Below is a small trained network, with its code and all its weights. Each question gives an input and a class and asks what happens when units are switched off, that is, made to give their printed mean instead of their output.

import numpy as np


def w(rows, s, z=0):
    codes = np.array(rows[::2]) - 128.0
    scale = np.full(codes.shape[1], s)
    scale[-1] = z or s
    return codes * scale


def f(y):
    return np.maximum(y, 0)


def log_softmax(a):
    a = a - a.max(-1, keepdims=True)
    return a - np.log(np.exp(a).sum(-1, keepdims=True))


def net(x, mask):
    res = np.array(x, float).reshape(1, 4) / 4 @ E
    y = f(res @ A[0][:, :-1].T + A[0][:, -1])
    res = res + np.where(mask, y, B[0][:, -1]) @ B[0][:, :-1]
    return log_softmax(res[-1] @ U[:, :-1].T + U[:, -1])


A, B = {}, {}
E = w([
[88,152,120,67,101,1,83,111],'x0',
[203,133,123,169,137,118,32,165],'x1',
[17,205,123,212,133,157,96,156],'x2',
[58,4,132,139,126,129,89,140],'x3',
],0.0082)
A[0] = w([
[107,135,127,99,120,89,108,137,62],'neuron 1',
[110,142,122,113,120,92,112,122,75],'neuron 2',
[173,206,126,134,134,128,157,122,64],'neuron 3',
[162,124,130,151,137,128,85,149,64],'neuron 4',
[84,55,138,139,124,134,114,136,61],'neuron 5',
[152,206,128,111,125,118,163,132,76],'neuron 6',
[119,130,115,129,113,101,119,129,84],'neuron 7',
[154,100,137,161,128,198,151,112,87],'neuron 8',
[103,140,132,96,132,58,97,126,55],'neuron 9',
[91,159,143,141,129,135,111,128,127],'neuron 10',
[91,154,147,146,134,139,103,118,103],'neuron 11',
[49,177,116,186,125,149,96,139,53],'neuron 12',
[165,135,120,162,137,129,39,138,67],'neuron 13',
[99,143,138,109,135,44,108,115,80],'neuron 14',
[89,31,119,142,117,123,102,140,68],'neuron 15',
[188,72,129,89,116,120,134,116,50],'neuron 16',
[102,142,126,106,120,52,116,128,91],'neuron 17',
[156,191,125,114,125,121,150,121,47],'neuron 18',
[81,121,126,104,136,133,195,106,25],'neuron 19',
[180,122,133,158,122,116,29,145,80],'neuron 20',
[67,170,123,172,132,139,103,151,33],'neuron 21',
[46,125,132,88,121,121,251,127,65],'neuron 22',
[148,104,136,89,146,121,137,130,77],'neuron 23',
[134,124,130,124,134,120,126,131,253],'neuron 24',
[123,127,125,156,123,177,145,153,87],'neuron 25',
[100,81,120,137,134,122,94,127,91],'neuron 26',
[210,60,124,94,129,91,183,131,43],'neuron 27',
[99,75,131,129,146,131,98,119,55],'neuron 28',
[156,97,127,169,141,225,165,140,15],'neuron 29',
],0.021,0.012)
B[0] = w([
[149,142,123,129,129,158,89,150,168],'neuron 1',
[151,126,126,125,137,156,101,157,164],'neuron 2',
[84,125,203,120,128,155,181,169,201],'neuron 3',
[150,133,138,193,123,151,126,96,163],'neuron 4',
[101,127,192,136,123,147,184,154,197],'neuron 5',
[102,128,212,129,123,147,179,166,203],'neuron 6',
[145,143,133,124,106,139,104,137,147],'neuron 7',
[130,120,96,122,123,132,56,194,199],'neuron 8',
[159,132,112,127,133,167,72,174,202],'neuron 9',
[120,130,114,79,125,99,135,109,193],'neuron 10',
[137,124,117,86,134,110,140,108,182],'neuron 11',
[160,120,132,32,129,99,134,64,245],'neuron 12',
[124,132,128,215,132,128,132,67,206],'neuron 13',
[146,120,110,117,105,172,64,171,218],'neuron 14',
[90,139,187,125,126,138,203,179,224],'neuron 15',
[155,122,144,60,149,114,119,64,206],'neuron 16',
[145,123,98,117,149,173,77,178,215],'neuron 17',
[121,126,191,136,143,149,183,163,175],'neuron 18',
[141,141,136,204,131,145,119,65,171],'neuron 19',
[142,129,119,233,132,129,128,61,226],'neuron 20',
[161,130,152,55,134,106,126,68,208],'neuron 21',
[144,127,115,253,134,113,117,50,239],'neuron 22',
[146,129,145,96,124,119,117,97,165],'neuron 23',
[26,114,39,108,103,46,130,158,254],'neuron 24',
[143,124,100,114,120,148,86,157,181],'neuron 25',
[100,135,174,120,139,147,160,151,187],'neuron 26',
[164,141,142,33,120,103,135,53,237],'neuron 27',
[135,134,206,134,130,136,148,161,172],'neuron 28',
[174,138,109,123,132,206,42,192,208],'neuron 29',
],0.037,0.012)
U = w([
[173,132,157,3,156,119,103,53,124],'0',
[164,134,119,81,145,205,34,170,123],'1',
[101,143,226,89,161,176,172,150,124],'2',
[154,139,141,184,161,149,96,42,117],'3',
[59,107,29,69,130,38,144,161,247],'4',
[208,139,86,95,199,126,194,161,100],'5',
],0.0065,0.012)

Each question gives the input, the list of numbers given to net, and the class t.
The units are the neurons (one row each of A and B). Each row of codes is followed by its name. A weight is (code - 128) times the scale printed after its matrix; where a second scale follows, it is the last column's (A, B and U).
mask holds one flag per neuron, in row order. A switched-off neuron (its flag False) gives its mean, the last column of its row in B, instead of its output. The means were averaged over made-up inputs and are rounded, as every weight is.
A unit's drop is (log p(t) with every unit on - log p(t) with that unit switched off) / (log p(t) with every unit on - log p(t) with every unit switched off).
The circuit of an input: a set's keep is (log p(t) with only the set's units on - log p(t) with every unit switched off) / (log p(t) with every unit on - log p(t) with every unit switched off). Starting from the 12 units with the biggest drops (on a tie, the unit counted first), units are removed one at a time, each time the one whose removal leaves the highest keep (on an exact tie, the one counted first), for as long as the keep stays at least 0.8.
circuit, biggest first: the units of the circuit, biggest drop first
unit that matters most: the unit with the biggest drop
k most important neurons: the k neurons with the biggest drops, biggest first
drop when u is switched off: that unit's drop, to one decimal
input [3,6,-3,7], class 2: circuit, biggest first	(neuron 15)
input [1,-8,-2,-7], class 3: 3 most important neurons	(neuron 22; neuron 19; neuron 15)
input [-2,-7,1,7], class 2: 3 most important neurons	(neuron 15; neuron 5; neuron 20)
input [6,-7,-6,-7], class 2: 2 most important neurons	(neuron 6; neuron 18)
input [7,-8,-5,-5], class 3: 4 most important neurons	(neuron 22; neuron 19; neuron 29; neuron 8)
input [3,-6,5,1], class 3: 4 most important neurons	(neuron 22; neuron 27; neuron 19; neuron 16)
input [3,-5,-1,5], class 2: 2 most important neurons	(neuron 15; neuron 20)
input [6,7,2,6], class 3: 2 most important neurons	(neuron 20; neuron 13)
input [7,-5,2,7], class 1: 2 most important neurons	(neuron 14; neuron 17)
input [-4,0,6,-8], class 2: 2 most important neurons	(neuron 3; neuron 6)
input [8,7,0,-8], class 1: 4 most important neurons	(neuron 14; neuron 17; neuron 9; neuron 15)
input [1,5,-4,-5], class 2: 2 most important neurons	(neuron 22; neuron 3)
input [-7,-7,3,-7], class 1: 4 most important neurons	(neuron 29; neuron 8; neuron 25; neuron 15)
input [-3,8,5,3], class 3: unit that matters most	neuron 20
input [5,-6,5,6], class 2: 2 most important neurons	(neuron 15; neuron 5)
input [-4,4,-3,-1], class 1: 2 most important neurons	(neuron 22; neuron 29)
input [2,3,2,-1], class 4: drop when neuron 22 is switched off	0.3
input [-3,7,5,8], class 2: drop when neuron 5 is switched off	0.1
input [-7,0,7,5], class 0: drop when neuron 17 is switched off	0.4
input [8,1,-6,-5], class 1: drop when neuron 22 is switched off	0.0
input [-8,5,-6,-2], class 1: circuit, biggest first	(neuron 29)
